Known rows, with every step that occurs:
nade susi gidadam bido: [  52 -364 -190   -5    0  143 -162   55  135  360 -388 -248  606 -228
  529    7 -258  429 -493  173   -9  331  191  347  -44 -121  165 -425
 -245  343 -265 -209 -443  288  543  -19 -425 -118 -629  284  144]
nalo bido lezuf debukav nade zame susi gidadam zezup: [ 195  -53  210 -221   43 -602 -384  666 -202  484  -48   85  -19 -202
 -197  311   83 -166  306  212  417   -6   46 -203 -371  162 -270 -127
  176 -268 -593  306  661   95  115  212  251 -417 -308   46 -185]
debukav nade susi gidadam zezup nalo lezuf bido: [-337  263    8  468  -53 -255  -86   12 -309  465  229 -423 -231  141
  239  244  297 -164 -432 -501  281   73  148   30 -105  209  130  -93
  376  134   64 -270 -276  132  195  245  178  116  -64  244 -136]
zame zezup bido nalo lezuf: [-399  438  -19 -105  118  192  -22 -215  275 -141 -109    9  337  147
   79 -141   67  -59   39   39 -429  -90 -316 -378 -361 -208  -21   47
 -374  182   18 -249 -320  302 -409 -127  255   38   65 -206  141]
susi gidadam nade zame zezup nalo: [-409  197  191  193  -26  -88  249 -281  109   17  168 -200  196  597
  -65  141   -6    9 -310  -38 -126  -32  149  326 -249 -245 -145  241
  136  336 -273  -56 -201   -5 -255 -313 -440 -169 -114  132   93]
susi nade zame gidadam zezup bido nalo lezuf: [-256  197  -54  161 -366  -61 -112 -597  -11  484  114  -98  -94  290
  177   44  226 -155 -612 -106 -199 -250   58  101 -208  -86  319 -192
   34  237 -520 -488   46   58  191 -264    8 -106 -194  167   49]
nalo bido lezuf debukav nade zame: [ 342 -149  -48 -164  320   67 -396  282   54   42 -274   77   34 -504
 -256 -178  129 -251  378  224  194  176  -95 -129 -187 -166   64 -359
 -222 -237 -160  364  598 -151  150 -203  450   24 -347   33 -182]
nalo bido zezup gidadam: [ 397 -265  -69   90  160  531  -11  114  338  -31  -67  317  599   73
 -107  -47 -337    1  360  120   15  -51  128 -245   25  157  -92  230
  241 -287  -27  271  191   13  -86  274 -291   -5 -159  192  246]
nalo lezuf bido zezup: [ 128  164 -242  -66  271  169 -175  181  290  -95 -238   95  100 -379
   87 -203  244  -26  223  -38  161   67 -251  -65 -124  -53  -56   83
 -356   91  283 -157 -280  -50    4  340  160   67  -20   72  151]
debukav lezuf bido nalo zezup gidadam: [ 218  -63 -212   59  361   62 -103 -242   64 -344  262    5 -278   22
 -181 -422 -111   89  162  -62 -136 -122 -102  176  240   78  -41   76
 -266 -381  174  -78 -151 -113 -161  198  350  300  511   55  496]
gidadam zezup bido lezuf nalo: [  57  347   46 -204 -512  419    7  -68  262  -95 -231 -222  362  137
  -98  189 -266 -202  113 -172 -145  -26   25 -451  -19 -198  -43 -130
  -36  -65   15 -558 -256 -191 -114  -97  318  629 -590 -165   51]
debukav nalo zezup gidadam zame susi nade: [ -43 -210 -359  -66 -250 -166  276  155   20 -120  318  347  214 -586
  239  -46 -578  257 -270 -177  -77    1   65  162  337  446  200 -311
  -63 -235   87  249  -46  294   68  425 -468 -396  362  -79  268]
lezuf bido nalo zezup gidadam nade zame: [  68 -194  174  187  288  146  431 -582 -232 -199   13   20 -317  214
  -75 -308  196  137 -248 -140   35 -257  -69  457  407   35 -186   43
  131 -231  -69   11   73 -331 -148   45  205  344  312  140  187]
gidadam zezup bido nalo lezuf debukav nade: [-226  274 -117   93  -24  -50 -168 -133 -203  139  -96   77 -198  152
   38  128  388 -427  304 -116 -175   -7 -363 -531  121 -254    6 -178
  -67  -42  188 -254  164   39 -181 -148  786  267 -148 -399 -237]
bido nalo lezuf debukav nade zame: [ -34   79 -220  102  239  -71 -246 -159   56  -56  -14  -41 -491 -285
  228 -484  595 -174  205   25  -19  148 -252   51 -158 -430  277 -228
 -391  164   -9  102  156 -126   13 -236  620   59  -21 -341 -228]
bido nalo zezup gidadam nade zame: [  90 -120   28  203  167  393  414 -608  113  -74  155 -106  -68  295
  104 -275   71  -21 -271  -27  -48 -172  157  340  139 -150   54   81
   48 -327 -246  111  130 -270 -277 -141 -139  268  154  169  192]
bido zezup gidadam zame: [  77 -205 -120   52   50  509  273   55  549 -150  184   58  476   89
    3   19 -147  -57  223  265  -65 -156  137  -26  153  -15  353  -82
   -7   49  104  359  145 -163 -121  -31 -332 -148 -378  156   17]
bido lezuf nalo zezup gidadam zame: [ 510  197   89 -176 -354  365  100   48  468 -310   87 -295  295  -31
  -84 -105 -333   53  155   45  146 -182  287 -108   34  226  192 -166
 -202 -358   24   90  177 -299  114 -135   87  293  -63  326  152]
debukav lezuf nalo zezup: [ 635  215 -560  -33  -57  311 -348  189  340 -549 -103  -62  168 -511
  102 -240 -282  253  173  -42  133  375  139   11  107  -65  -50  216
 -650 -346  317 -203 -353 -124  184  -48   41  353  215  125  359]
lezuf bido nalo zezup gidadam nade: [  45 -189  -37  167  327  121  493 -533 -190 -170   63  114  -44  217
   -1 -153  -62  145 -126 -212  -64  -61 -124  279  512   57 -226  -35
  -35 -382  210  -40 -146 -160 -169  280  249  422  405  127  261]
zame zezup nalo bido lezuf debukav susi: [-229  172  214 -315   14 -241 -169  427  -19  -10  -71  104   35   31
 -502  203  -58  -70  470   15  -28  355 -236 -605 -120   75  -89 -241
  112 -325  210  178  218  288  -72  124  367   47  -47 -280  -98]
nalo zezup gidadam nade zame susi: [ 169 -140  -58    5  237  204  469  -23 -106 -120  -30  -74  236 -132
  294  159  -80  -21 -144    9  103  -20  244  147  275  -37 -186  239
   19 -263  -39  281  119  -57 -170   83 -645  -48  337  234  204]
nade susi debukav lezuf: [ 127 -298 -467  -48  453  395 -344   61  139  -75   14 -355  -55 -785
  438 -311    8  114 -359  287  -51  347   97  424 -144 -382  397   40
 -826   69  128  -66 -574    1  154 -304 -577   42    1  134    1]
lezuf nalo bido zezup gidadam zame: [ 583 -189  114   12 -376  335  138  239  319 -316  -10  316  431   40
 -223   38 -289  341  352  152  199 -126  299 -237  234  474   14   31
  331  -80  150  321  374 -147  245  153  101   22  -46  179  -75]
susi gidadam nade zame zezup bido: [-338  119  131   92  241  142  238 -123 -183 -118 -266  -65  512  395
  -38  251 -178 -127 -250  154 -138 -181  -15  163 -168 -240 -499  253
  -57  423 -352  -50  -80 -125 -398 -450 -511 -245 -348  185  133]
gidadam zame susi debukav nalo: [ -90 -328 -105 -388 -160 -139  180  422  224 -548  -58  156   63 -901
  358 -294 -360  525   77  138  -61  168   38   34  198 -212   98 -465
 -753  167  270    1 -278  313  162 -141  -61 -444  244 -302 -115]
lezuf bido zezup nalo: [-137 -107    3  -57   21  144  174 -113  142 -206  -94  277  -13   39
 -204  -76  -81   70   94 -142 -155   89 -222   23  209 -122  -11   31
   81   31  396 -241 -446   28  -22  207  229  224 -143 -186  129]
bido zezup nalo lezuf debukav: [  75  230  -22 -151 -224    4 -239    6  229   76  -30   78 -246  184
   -1  -36  388 -272  345   85  -80  101 -254 -244 -148 -257   68  224
 -144   80  328 -256 -173    7  -13  -33  149  128   77 -231  138]
bido zezup gidadam nade susi debukav lezuf nalo: [ 221 -210 -204  217  107  280  141  -78 -275  -26  317 -171 -452   13
   52  128  -88 -105 -241   18  101   83  242  239  167  132  133  425
  164  -11  286   98 -238 -466 -154  129 -314  420  245   24 -352]
nalo bido zezup gidadam nade zame: [ 298 -271   73  170  193  469  239  -83  140   73  -28  172  292  218
 -220   86  -11 -173   81  136  187 -169  289   22   44  115 -115  213
  489 -147 -176  392  527 -281 -212  106 -336   38  -56  321    8]
susi gidadam bido zezup nalo lezuf debukav: [ 135  175  229 -268 -508 -485 -526  150  109  405 -289   31 -140  494
 -146  120   90  -99  351  140  -13 -110  -80 -206 -293  -42 -171   21
  124  297  -54 -461   52  193  328  -74  270 -192 -117  -59  126]
nade zame susi gidadam zezup nalo bido lezuf debukav: [ 121   23  643 -483 -547 -667 -330  330  -66  520   51  -69 -259  341
 -310  260  187  -43  116  258  179 -196  127 -110 -481   87 -273   43
  319  -95 -608 -193  325  195  169   53   74 -270  -21  -21  197]
lezuf bido nalo zezup gidadam nade zame susi debukav: [  29 -386  405 -168  364 -290  449 -284 -634 -226  -84  162 -633 -204
   52 -261   72  316 -239  -21   47 -378 -109  475  325   96 -404  276
  -19 -267  -78   57   -7  -66 -101   65   26  -44  746  -65  -94]
bido zezup gidadam nade susi debukav nalo lezuf: [ -98  -49    8  266   18  281  197  -74 -147  160  256 -179 -424   -6
  277 -117   70 -234 -302 -197  155  -73   96  -21  -54  136  103  116
  177   -3  132  -19 -119 -222 -351  218 -256  188  330   33 -189]

Rows:
[-253  342   -8 -199 -211  136 -100 -223  -40  -22 -182   69  174 -154
 -251  -21 -267 -135 -363 -112 -348 -159 -291   95 -392   75   86   89
   80  258 -333 -189 -271 -136 -179 -105 -124  168 -537 -303  -98] | susi nade zame zezup bido lezuf nalo
[-106  297  197  207 -466 -255 -141  109 -151   76   32 -416 -504  406
   98  262  604 -112  187 -196  267  237  170 -404  301 -235  127 -177
  183  143  120 -303  312  -50  435 -386  218  -16  -72   40  -93] | nade zame gidadam zezup nalo lezuf debukav susi
[ 412 -372  151 -102  -65 -177  203  650 -273 -353  -20  550   86 -525
 -174  227 -560  290  485   58  277 -157  283 -393  257  603 -129  102
  384 -271  285  682  568  121  211  231  234 -401  325  -82 -736] | lezuf nalo bido zezup gidadam zame susi debukav nade
[-110  113   65 -264 -263 -915 -283  550 -266  433 -156  264 -193  141
  -90  473 -121 -231  489  -37   32   65  -53 -503 -183  137 -195 -138
  342  157  155  -24  259  484  224  309  522 -465  109 -281 -319] | zame susi gidadam bido zezup nalo lezuf debukav nade
[-362  239   11   73 -130 -215 -319 -480  257  497  117  -40   -7  176
  -32 -270  255  103 -302 -136 -398 -386 -165  189 -363  245  540 -100
  409  368 -500  -33  140  314   45  129  -33 -169  -78 -179 -139] | susi nade zame zezup gidadam bido nalo lezuf
[-110   96  345  115  -56 -161   76  -89   35   90   23    3  339  498
 -276  182  -67  167 -235   46   61  -69  272  173 -328   74 -342  243
  298  129 -371   58  151  157  -67 -212 -316 -267  118  349  119] | susi gidadam nade zame zezup nalo bido
[-475   51  153  -33 -124 -464   99  387 -122 -216  100   -2   16  257
 -121  258  -53  198  247  150   -8  219 -119  -84  137  -36  -91 -189
  -63  297  189  203  -12  164   81 -272 -112 -489 -221 -220 -110] | lezuf debukav susi gidadam zame zezup nalo
[-366  310   21  325  152 -395 -243  162 -397  346  194 -171 -147  247
  199  254  337 -132 -190  -80   24  264 -226  -67 -260  118   52  170
   86  249   58  103 -215  247   38  -27   -4 -194   -4   -7 -166] | zame zezup nalo lezuf debukav nade susi gidadam
[-613    6 -158   79   22 -262  -51  -62 -372   23   20  218 -352 -181
 -103   17  193   19 -176 -190 -237  312 -431  215  145  -78  217   45
  262  233   94  138 -195  119   31  -38 -385 -171 -297 -616 -229] | lezuf debukav susi nade zame zezup nalo
[  -3 -408 -217  179  598  131  121 -208 -487  -62  164 -384 -392 -251
  155  -19   93  -69 -358    2    6   59   91  535  391  -79   58   71
 -247  172  406    9 -341 -313  -30  -15 -397  312  461  223  -73] | zezup gidadam nade susi debukav lezuf bido
